Below are the code and all the weights of a small trained network. Each question names an input and a target symbol and asks about switching units off, where a switched-off unit gives its printed mean instead of its output.

import numpy as np


def w(rows, s, z=0):
    codes = np.array(rows[::2]) - 128.0
    scale = np.full(codes.shape[1], s)
    scale[-1] = z or s
    return codes * scale


def f(y):
    return y / 2 * (1 + np.tanh(0.7978845608 * (y + 0.044715 * y**3)))


def softmax(a):
    e = np.exp(a - a.max(-1, keepdims=True))
    return e / e.sum(-1, keepdims=True)


def log_softmax(a):
    a = a - a.max(-1, keepdims=True)
    return a - np.log(np.exp(a).sum(-1, keepdims=True))


def net(x, mask):
    ids = ['ΔΛΣΦΨΩαβγεηθμξπτ'.index(c) for c in x.split()]
    T = len(ids)
    res = E[ids] + P[:T]
    r = res
    for j in range(2):
        rows = slice(2 * j, 2 * j + 2)
        q, k, v = (r @ M[0][rows].T for M in (Q, K, V))
        z = softmax(np.where(np.tri(T) > 0, q @ k.T / 2**0.5, -1e9)) @ v
        o = O[0][rows]
        res = res + np.where(mask[j], z, o[:, -1]) @ o[:, :-1]
    y = f(res @ A[0][:, :-1].T + A[0][:, -1])
    res = res + np.where(mask[2:26], y, B[0][:, -1]) @ B[0][:, :-1]
    return log_softmax(res[-1] @ U[:, :-1].T + U[:, -1])


Q, K, V, O, A, B = {}, {}, {}, {}, {}, {}
E = w([
[168,153,146,114,161,103,89,151,149],'Δ',
[140,110,171,142,161,167,231,104,62],'Λ',
[164,74,128,142,144,46,138,72,169],'Σ',
[206,84,128,94,183,90,145,146,167],'Φ',
[87,115,99,249,126,121,95,142,170],'Ψ',
[68,100,101,135,153,172,83,103,169],'Ω',
[193,100,108,49,193,111,113,106,156],'α',
[129,234,158,174,184,177,120,135,56],'β',
[63,68,154,82,152,195,149,118,137],'γ',
[144,120,68,102,223,133,159,47,108],'ε',
[153,95,198,131,139,125,147,162,131],'η',
[75,76,142,133,155,150,94,135,176],'θ',
[163,142,139,159,162,195,153,205,103],'μ',
[40,118,50,242,168,190,122,101,131],'ξ',
[167,171,133,152,170,142,77,155,122],'π',
[137,73,78,143,221,160,120,130,156],'τ',
],0.018)
P = w([
[157,126,186,171,200,143,103,159,196],'0',
[113,178,108,49,118,104,163,161,157],'1',
[119,81,196,193,177,128,90,58,68],'2',
[84,180,119,68,99,110,148,158,135],'3',
[133,159,208,167,180,167,191,56,189],'4',
[101,137,109,108,78,109,131,179,131],'5',
[154,61,178,182,126,169,63,48,57],'6',
[100,150,102,104,97,112,143,179,124],'7',
[167,169,232,179,127,171,212,44,214],'8',
[111,124,97,116,85,108,140,189,128],'9',
[254,70,162,153,36,195,77,52,123],'10',
[112,135,101,106,102,112,149,186,118],'11',
[152,204,196,232,176,121,119,32,121],'12',
],0.012)
Q[0] = w([
[180,116,126,109,160,125,129,126,76],'H1',
[153,138,191,152,127,124,120,78,132],'H1',
[100,191,98,68,191,130,213,160,250],'H2',
[89,106,57,22,117,117,124,165,94],'H2',
],0.02)
K[0] = w([
[148,134,127,113,140,129,142,130,109],'H1',
[166,129,151,149,140,145,111,90,142],'H1',
[111,70,70,99,111,66,72,169,5],'H2',
[66,138,136,106,183,76,156,187,131],'H2',
],0.023)
V[0] = w([
[134,82,118,141,134,141,134,127,163],'H1',
[80,152,97,116,75,107,138,147,114],'H1',
[102,5,241,49,116,132,153,150,139],'H2',
[218,120,101,141,189,152,225,181,47],'H2',
],0.02)
O[0] = w([
[130,159,165,109,137,142,122,111,104,173],'H1',
[161,129,121,53,162,124,171,116,117,52],'H1',
[129,35,165,80,150,124,106,130,51,7],'H2',
[249,172,120,101,131,126,191,126,137,118],'H2',
],0.016,0.012)
A[0] = w([
[154,110,179,165,168,157,109,128,78,132],'N1',
[169,118,108,159,129,135,159,103,166,106],'N2',
[113,129,88,134,124,95,188,168,138,120],'N3',
[161,89,195,182,187,185,101,71,142,143],'N4',
[131,220,99,9,63,174,26,153,91,82],'N5',
[167,119,169,150,132,199,122,112,157,108],'N6',
[149,116,130,82,131,99,133,131,73,22],'N7',
[140,98,30,118,188,86,127,112,154,192],'N8',
[113,138,133,24,92,33,103,122,179,145],'N9',
[104,204,168,57,70,11,103,223,99,119],'N10',
[118,108,148,153,177,195,88,93,111,161],'N11',
[113,59,136,157,135,132,98,126,139,94],'N12',
[146,189,32,34,119,34,11,94,101,90],'N13',
[179,91,168,126,174,140,104,107,86,81],'N14',
[146,141,148,94,146,106,97,145,70,145],'N15',
[74,102,106,96,118,93,125,186,116,3],'N16',
[102,94,148,185,152,153,88,110,141,214],'N17',
[82,133,113,71,102,161,148,201,144,90],'N18',
[152,191,149,123,164,178,120,103,99,140],'N19',
[83,152,54,99,94,129,194,87,46,106],'N20',
[72,197,133,95,17,92,185,141,36,27],'N21',
[58,109,118,141,94,109,103,129,127,146],'N22',
[165,155,141,80,175,148,126,127,109,243],'N23',
[138,169,109,32,160,43,48,204,119,92],'N24',
],0.012,0.0051)
B[0] = w([
[115,107,120,36,134,146,87,66,113,173],'N1',
[74,92,169,93,158,139,105,184,83,202],'N2',
[158,92,129,116,66,143,120,47,126,169],'N3',
[192,133,67,162,89,156,92,211,77,196],'N4',
[166,120,204,87,177,232,135,169,133,132],'N5',
[117,131,108,145,142,80,132,72,120,180],'N6',
[133,84,148,83,35,170,120,210,76,153],'N7',
[137,153,127,161,187,112,163,172,140,144],'N8',
[119,43,145,108,109,80,56,75,202,134],'N9',
[84,126,50,127,120,73,118,211,197,137],'N10',
[179,142,188,151,103,82,133,142,172,193],'N11',
[79,219,184,144,148,124,170,132,96,185],'N12',
[148,58,83,206,126,231,137,97,82,130],'N13',
[118,132,139,168,208,100,163,94,182,178],'N14',
[119,98,132,193,109,127,182,153,186,156],'N15',
[131,109,38,156,121,192,137,124,138,147],'N16',
[92,129,63,50,85,119,177,55,119,253],'N17',
[106,195,122,85,98,108,145,110,73,143],'N18',
[138,79,125,111,137,102,110,153,164,180],'N19',
[117,147,159,153,51,131,99,130,195,136],'N20',
[131,90,146,112,135,121,253,87,98,134],'N21',
[180,93,186,146,180,153,87,180,162,239],'N22',
[55,193,103,164,109,172,144,81,110,165],'N23',
[195,224,102,99,128,38,43,84,127,139],'N24',
],0.017,0.029)
U = w([
[176,106,70,78,75,142,90,156,127,87],'Δ',
[72,87,164,140,67,89,200,69,99,46],'Λ',
[50,49,205,153,138,72,104,134,132,240],'Σ',
[137,135,98,106,117,31,179,64,139,40],'Φ',
[60,74,62,76,65,167,129,91,149,181],'Ψ',
[119,113,211,124,153,216,95,76,131,4],'Ω',
[194,86,131,168,121,159,127,83,158,90],'α',
[156,106,161,76,122,143,200,186,164,186],'β',
[86,95,153,78,31,182,79,175,87,39],'γ',
[89,70,122,203,123,213,141,133,111,60],'ε',
[48,97,73,112,21,67,163,220,76,125],'η',
[108,157,181,31,115,78,110,94,106,166],'θ',
[131,178,72,46,50,151,163,162,75,152],'μ',
[110,178,177,165,73,136,151,146,145,142],'ξ',
[151,128,109,135,98,187,103,255,107,124],'π',
[75,167,134,157,184,108,128,105,72,204],'τ',
],0.0068,0.0043)

Each question gives the input, a string of symbols that net reads in full, and the target symbol t.
The units are the heads (2 rows each of Q, K, V and O) and the neurons (one row each of A and B). Each row of codes is followed by its name. A weight is (code - 128) times the scale printed after its matrix; where a second scale follows, it is the last column's (O, A, B and U).
mask holds one flag per unit, heads first, then neurons. A switched-off unit (its flag False) gives its mean, the last column of its rows in O or B, instead of its output. The means were averaged over made-up inputs and are rounded, as every weight is.
A unit's drop is (log p(t) with every unit on - log p(t) with that unit switched off) / (log p(t) with every unit on - log p(t) with every unit switched off).
The circuit of an input: a set's keep is (log p(t) with only the set's units on - log p(t) with every unit switched off) / (log p(t) with every unit on - log p(t) with every unit switched off). Starting from the 12 units with the biggest drops (on a tie, the unit counted first), units are removed one at a time, each time the one whose removal leaves the highest keep (on an exact tie, the one counted first), for as long as the keep stays at least 0.8.
circuit, biggest first: the units of the circuit, biggest drop first
top k neurons: the k neurons with the biggest drops, biggest first
heads that matter: for each layer, one digit per head in row order, 1 if its drop is at least 0.15 and else 0, layers parted by /
input Ψ Ψ Ψ μ α Ψ β Δ, target Δ: top neuron -> N17
input Ψ β Ψ μ Ψ ξ Σ Ω β, target θ: circuit, biggest first -> H2, N1
input Δ Φ Ψ β μ γ Ψ Ψ β Ψ Ψ Ψ η, target ξ: circuit, biggest first -> H2, N12, N2, H1
input Ψ β Ψ Ψ π, target ξ: circuit, biggest first -> H2, N11, N2
input Ψ ξ ξ ε Ψ β ξ η μ, target Ψ: circuit, biggest first -> N12, N22
input Δ β Ψ β η Λ Λ Ψ Ψ β Ψ Ψ μ, target ξ: circuit, biggest first -> H2, N11, N2
input θ Ψ Φ, target Ω: top 4 neurons -> N22, N1, N12, N14
input β μ Ψ Φ, target Φ: top 4 neurons -> N24, N14, N22, N4
input Λ β ξ Ψ Ψ Ω μ β τ, target τ: circuit, biggest first -> H2, N6, N23, N2
input β β ξ μ ξ η Ψ Ψ Ψ μ ξ ξ γ, target Ψ: heads that matter -> 01
input Φ β Ψ μ, target μ: heads that matter -> 10
input Λ μ Ψ β Ψ α η Δ γ, target Λ: circuit, biggest first -> H2, N22, N23
input Ψ Ψ β π ξ Ψ Ψ Ψ Φ, target ξ: circuit, biggest first -> H2, N12, H1, N2
input Ψ Ψ Σ π, target π: heads that matter -> 00
input β ξ Σ, target Σ: top neuron -> N2
input γ π ξ β Ψ Ψ, target Ψ: heads that matter -> 01
input Ψ η Λ ξ β ε Ψ Ψ ξ μ, target μ: heads that matter -> 10
input μ ξ Ψ Ω, target Ω: heads that matter -> 00
input μ Ψ Λ Ψ β β, target β: circuit, biggest first -> N5, H2
input Ψ θ Ψ β γ β Σ Ψ Λ, target θ: circuit, biggest first -> H2, N1
input β Ψ Ψ Ψ ξ β θ Ψ τ Ψ β, target Δ: heads that matter -> 11
input Ψ α Ψ ξ μ Λ, target Λ: heads that matter -> 00
input ξ Ψ η Ψ Ψ β γ Ψ Ψ Ψ Σ Σ ξ, target θ: top 4 neurons -> N1, N17, N12, N11
input Ψ Ψ Ψ Δ π Ψ β Ψ, target β: top 4 neurons -> N17, N2, N4, N8
